Below is a small trained network, with its code and all its weights. Each question gives an input and a class and asks what happens when units are switched off, that is, made to give their printed mean instead of their output.

import numpy as np


def w(rows, s, z=0):
    codes = np.array(rows[::2]) - 128.0
    scale = np.full(codes.shape[1], s)
    scale[-1] = z or s
    return codes * scale


def f(y):
    return y / 2 * (1 + np.tanh(0.7978845608 * (y + 0.044715 * y**3)))


def log_softmax(a):
    a = a - a.max(-1, keepdims=True)
    return a - np.log(np.exp(a).sum(-1, keepdims=True))


def net(x, mask):
    res = np.array(x, float).reshape(1, 7) / 4 @ E
    y = f(res @ A[0][:, :-1].T + A[0][:, -1])
    res = res + np.where(mask, y, B[0][:, -1]) @ B[0][:, :-1]
    return log_softmax(res[-1] @ U[:, :-1].T + U[:, -1])


A, B = {}, {}
E = w([
[140,3,151,99,130,79],'x0',
[129,128,128,129,129,129],'x1',
[130,128,128,129,127,128],'x2',
[119,109,139,250,115,94],'x3',
[216,65,107,164,144,248],'x4',
[114,127,242,125,28,182],'x5',
[158,149,229,135,238,127],'x6',
],0.005)
A[0] = w([
[131,149,115,4,142,154,85],'n1',
[139,28,149,100,123,75,76],'n2',
[105,27,151,97,140,90,92],'n3',
[163,73,102,165,156,231,49],'n4',
[102,159,134,112,122,54,96],'n5',
[116,126,225,115,37,164,30],'n6',
[104,250,102,157,134,179,82],'n7',
[142,142,185,125,195,115,79],'n8',
[152,144,181,129,173,117,85],'n9',
[120,125,127,126,131,130,92],'n10',
[123,119,141,128,137,109,245],'n11',
[126,125,135,226,113,91,95],'n12',
[146,141,179,130,178,118,79],'n13',
[144,146,185,131,183,131,71],'n14',
[137,125,86,133,176,101,73],'n15',
[87,160,153,106,119,54,68],'n16',
[117,135,127,59,140,168,78],'n17',
[102,161,149,113,111,60,85],'n18',
[111,117,137,252,124,95,83],'n19',
[112,114,42,122,27,120,55],'n20',
[134,127,23,133,217,85,40],'n21',
[137,125,76,125,63,118,95],'n22',
[113,134,182,138,193,132,93],'n23',
],0.012,0.011)
B[0] = w([
[182,96,145,50,129,87,157],'n1',
[176,167,108,183,132,97,148],'n2',
[180,168,106,179,124,96,152],'n3',
[145,61,110,162,130,210,149],'n4',
[158,88,119,146,121,194,149],'n5',
[97,148,253,168,134,128,152],'n6',
[187,178,97,200,122,95,172],'n7',
[84,102,112,128,132,95,137],'n8',
[92,101,107,141,123,104,132],'n9',
[137,114,137,139,128,119,113],'n10',
[88,189,103,81,130,173,255],'n11',
[167,110,143,74,119,99,141],'n12',
[94,103,111,141,134,102,130],'n13',
[90,95,106,157,125,95,132],'n14',
[120,111,181,149,117,108,125],'n15',
[155,61,119,154,130,185,145],'n16',
[171,100,149,111,130,88,129],'n17',
[156,80,120,156,146,184,144],'n18',
[176,107,145,55,129,91,146],'n19',
[51,86,87,139,133,86,158],'n20',
[93,161,250,154,110,146,148],'n21',
[86,107,118,140,160,97,142],'n22',
[88,108,95,132,109,103,138],'n23',
],0.041,0.009)
U = w([
[76,142,253,174,126,124,90],'0',
[161,31,74,165,168,227,82],'1',
[27,70,51,142,167,34,93],'2',
[120,165,96,111,136,130,255],'3',
[203,196,68,199,135,71,76],'4',
[194,94,132,24,147,66,83],'5',
[107,161,93,110,144,150,197],'6',
],0.0059,0.0097)

Each question gives the input, the list of numbers given to net, and the class t.
The units are the neurons (one row each of A and B). Each row of codes is followed by its name. A weight is (code - 128) times the scale printed after its matrix; where a second scale follows, it is the last column's (A, B and U).
mask holds one flag per neuron, in row order. A switched-off neuron (its flag False) gives its mean, the last column of its row in B, instead of its output. The means were averaged over made-up inputs and are rounded, as every weight is.
A unit's drop is (log p(t) with every unit on - log p(t) with that unit switched off) / (log p(t) with every unit on - log p(t) with every unit switched off).
The circuit of an input: a set's keep is (log p(t) with only the set's units on - log p(t) with every unit switched off) / (log p(t) with every unit on - log p(t) with every unit switched off). Starting from the 12 units with the biggest drops (on a tie, the unit counted first), units are removed one at a time, each time the one whose removal leaves the highest keep (on an exact tie, the one counted first), for as long as the keep stays at least 0.8.
units of the circuit, in order: the units of the circuit, biggest drop first
most important unit: the unit with the biggest drop
top k neurons: the k neurons with the biggest drops, biggest first
drop of u: that unit's drop, to one decimal
input [4,-1,-8,-4,8,8,0], class 0: most important unit : n6
input [-5,-4,0,-1,-3,-6,8], class 2: top 2 neurons : [n8, n23]
input [6,1,-7,-6,2,7,-8], class 2: top 2 neurons : [n20, n22]
input [4,5,1,5,1,3,0], class 5: units of the circuit, in order : [n19, n12]
input [8,-1,-7,5,-8,4,-6], class 1: top 3 neurons : [n16, n18, n5]
input [-6,1,3,-8,5,-5,-6], class 5: top 3 neurons : [n1, n17, n11]
input [8,-3,6,-7,-8,-1,0], class 1: top 4 neurons : [n16, n5, n18, n7]
input [0,-2,-2,5,7,6,0], class 1: top 2 neurons : [n4, n21]
input [-7,-3,5,-1,-6,-2,1], class 4: top 2 neurons : [n7, n4]
input [-4,-3,-3,8,-7,2,-6], class 5: top 3 neurons : [n19, n12, n4]
input [-7,-2,-7,6,5,-7,4], class 0: top 2 neurons : [n21, n15]
input [1,-7,-6,8,3,2,4], class 5: top 2 neurons : [n19, n12]
input [5,5,6,7,4,3,-8], class 2: top 2 neurons : [n20, n22]
input [-3,-3,4,5,3,6,-6], class 0: most important unit : n6
input [-7,5,-2,-8,-6,4,0], class 5: top 4 neurons : [n1, n17, n3, n2]
input [-2,5,2,8,8,2,-4], class 1: top 2 neurons : [n4, n1]
input [-8,7,-7,-7,-6,7,6], class 4: top 2 neurons : [n7, n21]
input [3,6,6,-6,6,0,6], class 1: top 2 neurons : [n4, n20]
input [-8,-8,-5,2,0,-5,-7], class 4: drop of n23 : 0.1
input [3,0,-5,8,1,-5,-1], class 5: units of the circuit, in order : [n19]
input [3,-4,-1,2,7,4,1], class 1: drop of n4 : 1.4
input [5,-4,-8,-2,3,-8,-7], class 0: drop of n21 : 1.3
input [4,2,-2,-3,7,-8,5], class 0: drop of n21 : 1.3
